Here is a tiny trained network, its code and every weight. The questions are about switching its units off for an input and a class, where a switched-off unit gives its printed mean instead of its output.

import numpy as np


def w(rows, s, z=0):
    codes = np.array(rows[::2]) - 128.0
    scale = np.full(codes.shape[1], s)
    scale[-1] = z or s
    return codes * scale


def norm(h):
    return h / np.sqrt((h * h).mean(-1, keepdims=True) + 1e-5)


def f(y):
    return y / 2 * (1 + np.tanh(0.7978845608 * (y + 0.044715 * y**3)))


def log_softmax(a):
    a = a - a.max(-1, keepdims=True)
    return a - np.log(np.exp(a).sum(-1, keepdims=True))


def net(x, mask):
    res = np.array(x, float).reshape(1, 8) / 4 @ E
    u = 0
    for l in range(2):
        y = f(norm(res) @ A[l][:, :-1].T + A[l][:, -1])
        res = res + np.where(mask[u : u + 9], y, B[l][:, -1]) @ B[l][:, :-1]
        u += 9
    return log_softmax(norm(res)[-1] @ U[:, :-1].T + U[:, -1])


A, B = {}, {}
E = w([
[185,137,254,121,184,215,134,132,173,109,162,129],'x0',
[177,212,154,147,146,115,79,136,116,106,89,70],'x1',
[108,120,75,161,183,203,150,149,127,90,179,151],'x2',
[170,138,186,162,93,117,166,83,43,166,136,108],'x3',
[111,105,177,25,73,57,62,146,167,157,136,89],'x4',
[129,203,135,161,111,132,215,51,190,83,40,201],'x5',
[126,227,149,191,184,135,102,220,76,152,136,61],'x6',
[153,131,201,168,91,120,156,62,91,144,178,113],'x7',
],0.0092)
A[0] = w([
[111,1,73,88,62,47,104,91,138,159,154,153,1],'L0N1',
[116,136,76,135,81,126,183,110,214,94,85,92,59],'L0N2',
[113,130,92,68,146,104,65,215,179,154,149,88,24],'L0N3',
[135,158,194,159,52,80,98,96,78,146,97,73,43],'L0N4',
[114,167,81,99,81,113,150,112,153,92,50,207,14],'L0N5',
[100,120,106,83,144,116,5,184,147,186,117,140,52],'L0N6',
[107,47,69,118,36,109,134,121,148,194,142,90,85],'L0N7',
[97,152,52,147,139,175,166,188,31,163,131,85,14],'L0N8',
[125,163,175,121,98,75,75,102,68,145,96,132,91],'L0N9',
],0.0076,0.005)
B[0] = w([
[103,83,54,56,5,140,146,90,127,154,248,171,253],'L0N1',
[106,193,141,153,186,69,112,129,155,109,135,180,171],'L0N2',
[103,130,144,105,136,114,90,187,175,106,66,88,195],'L0N3',
[242,173,147,137,109,78,145,119,110,213,135,115,198],'L0N4',
[90,179,121,102,160,96,127,69,179,113,129,195,189],'L0N5',
[120,68,177,103,127,82,59,152,158,88,104,61,198],'L0N6',
[157,79,147,84,93,99,80,69,70,93,203,166,226],'L0N7',
[66,138,64,254,155,113,125,133,93,104,205,97,178],'L0N8',
[157,123,104,139,75,73,172,93,142,100,139,33,183],'L0N9',
],0.0085,0.0057)
A[1] = w([
[114,171,113,110,157,80,154,77,146,123,52,218,59],'L1N1',
[142,116,200,160,150,245,146,128,162,148,141,122,57],'L1N2',
[142,115,118,78,138,90,72,189,137,110,74,76,81],'L1N3',
[81,136,86,202,149,140,156,182,37,104,99,91,89],'L1N4',
[107,143,114,119,140,95,153,102,174,111,33,188,65],'L1N5',
[124,104,103,58,109,103,122,119,140,185,124,177,93],'L1N6',
[155,100,185,135,176,198,178,124,148,112,121,119,32],'L1N7',
[104,101,121,70,142,139,62,205,169,127,88,64,61],'L1N8',
[190,186,217,137,64,79,142,110,78,181,99,51,3],'L1N9',
],0.011,0.0071)
B[1] = w([
[95,190,79,177,110,245,183,124,228,154,43,69,225],'L1N1',
[203,104,208,2,219,105,157,165,70,32,132,202,189],'L1N2',
[28,65,252,101,165,172,91,171,206,135,142,98,211],'L1N3',
[163,142,44,226,177,78,55,129,124,221,208,210,206],'L1N4',
[85,215,53,165,153,187,158,117,202,97,43,87,204],'L1N5',
[75,71,125,146,68,144,140,86,69,93,119,138,212],'L1N6',
[123,173,179,24,160,193,169,116,66,98,119,205,166],'L1N7',
[110,92,177,123,177,129,16,237,191,87,26,46,223],'L1N8',
[252,198,179,175,31,41,212,75,83,237,35,2,254],'L1N9',
],0.0093,0.0069)
U = w([
[32,43,202,93,173,123,17,238,219,78,73,34,241],'0',
[130,143,33,245,239,110,74,162,43,169,225,203,59],'1',
[43,226,52,160,162,231,223,60,246,84,23,168,67],'2',
[172,149,231,28,230,185,193,154,57,31,128,217,4],'3',
[32,14,66,36,12,99,136,38,81,94,196,194,171],'4',
[242,203,211,178,67,44,197,85,62,223,72,10,92],'5',
],0.014,0.0031)

Each question gives the input, the list of numbers given to net, and the class t.
The units are the neurons (one row each of A and B). Each row of codes is followed by its name. A weight is (code - 128) times the scale printed after its matrix; where a second scale follows, it is the last column's (A, B and U).
mask holds one flag per neuron, layer by layer. A switched-off neuron (its flag False) gives its mean, the last column of its row in B, instead of its output. The means were averaged over made-up inputs and are rounded, as every weight is.
A unit's drop is (log p(t) with every unit on - log p(t) with that unit switched off) / (log p(t) with every unit on - log p(t) with every unit switched off).
The circuit of an input: a set's keep is (log p(t) with only the set's units on - log p(t) with every unit switched off) / (log p(t) with every unit on - log p(t) with every unit switched off). Starting from the 12 units with the biggest drops (on a tie, the unit counted first), units are removed one at a time, each time the one whose removal leaves the highest keep (on an exact tie, the one counted first), for as long as the keep stays at least 0.8.
units of the circuit, in order: the units of the circuit, biggest drop first
k most important neurons: the k neurons with the biggest drops, biggest first
k most important neurons of layer l: the k neurons of layer l with the biggest drops, biggest first
drop when u is switched off: that unit's drop, to one decimal
input [-5,8,7,0,3,3,7,-3], class 1: units of the circuit, in order -> L1N4
input [3,-5,-6,-4,2,-3,-6,-7], class 4: 2 most important neurons -> L0N1, L0N7
input [2,-3,-2,4,-7,7,6,1], class 1: units of the circuit, in order -> L1N4, L0N5, L0N4, L1N9
input [-4,6,-7,0,3,-3,4,-3], class 0: 2 most important neurons -> L1N3, L0N6
input [7,-3,-5,-6,-3,0,-3,-4], class 2: 3 most important neurons -> L1N5, L0N6, L1N1
input [-8,-4,-7,2,-5,7,2,4], class 2: 2 most important neurons -> L0N5, L1N1
input [3,-5,3,3,-2,-2,0,-1], class 3: 2 most important neurons -> L1N2, L1N7
input [-1,-5,-3,-4,-5,-5,-1,-3], class 4: 2 most important neurons -> L0N1, L0N7
input [5,1,7,3,-2,2,5,-4], class 1: 2 most important neurons -> L1N4, L0N8
input [-7,3,-4,-3,-7,-6,4,7], class 1: 2 most important neurons -> L0N8, L1N4
input [-8,1,0,2,5,-1,8,-2], class 0: 2 most important neurons of layer 1 -> L1N3, L1N8
input [-4,-6,-5,-6,-7,-5,4,-2], class 1: 2 most important neurons -> L0N8, L1N4
input [-1,-8,6,-4,4,-5,1,4], class 4: 2 most important neurons of layer 0 -> L0N1, L0N7
input [-6,1,-7,3,6,1,-3,-4], class 4: units of the circuit, in order -> L0N1
input [7,5,2,1,-1,4,-6,0], class 3: 2 most important neurons -> L1N2, L1N7
input [-2,7,4,-1,-4,-5,-6,0], class 1: drop when L0N8 is switched off -> 0.0
input [8,-4,2,-8,-2,3,1,-4], class 3: drop when L1N2 is switched off -> 0.3
input [0,1,8,6,6,-2,-2,3], class 4: drop when L1N8 is switched off -> 0.1
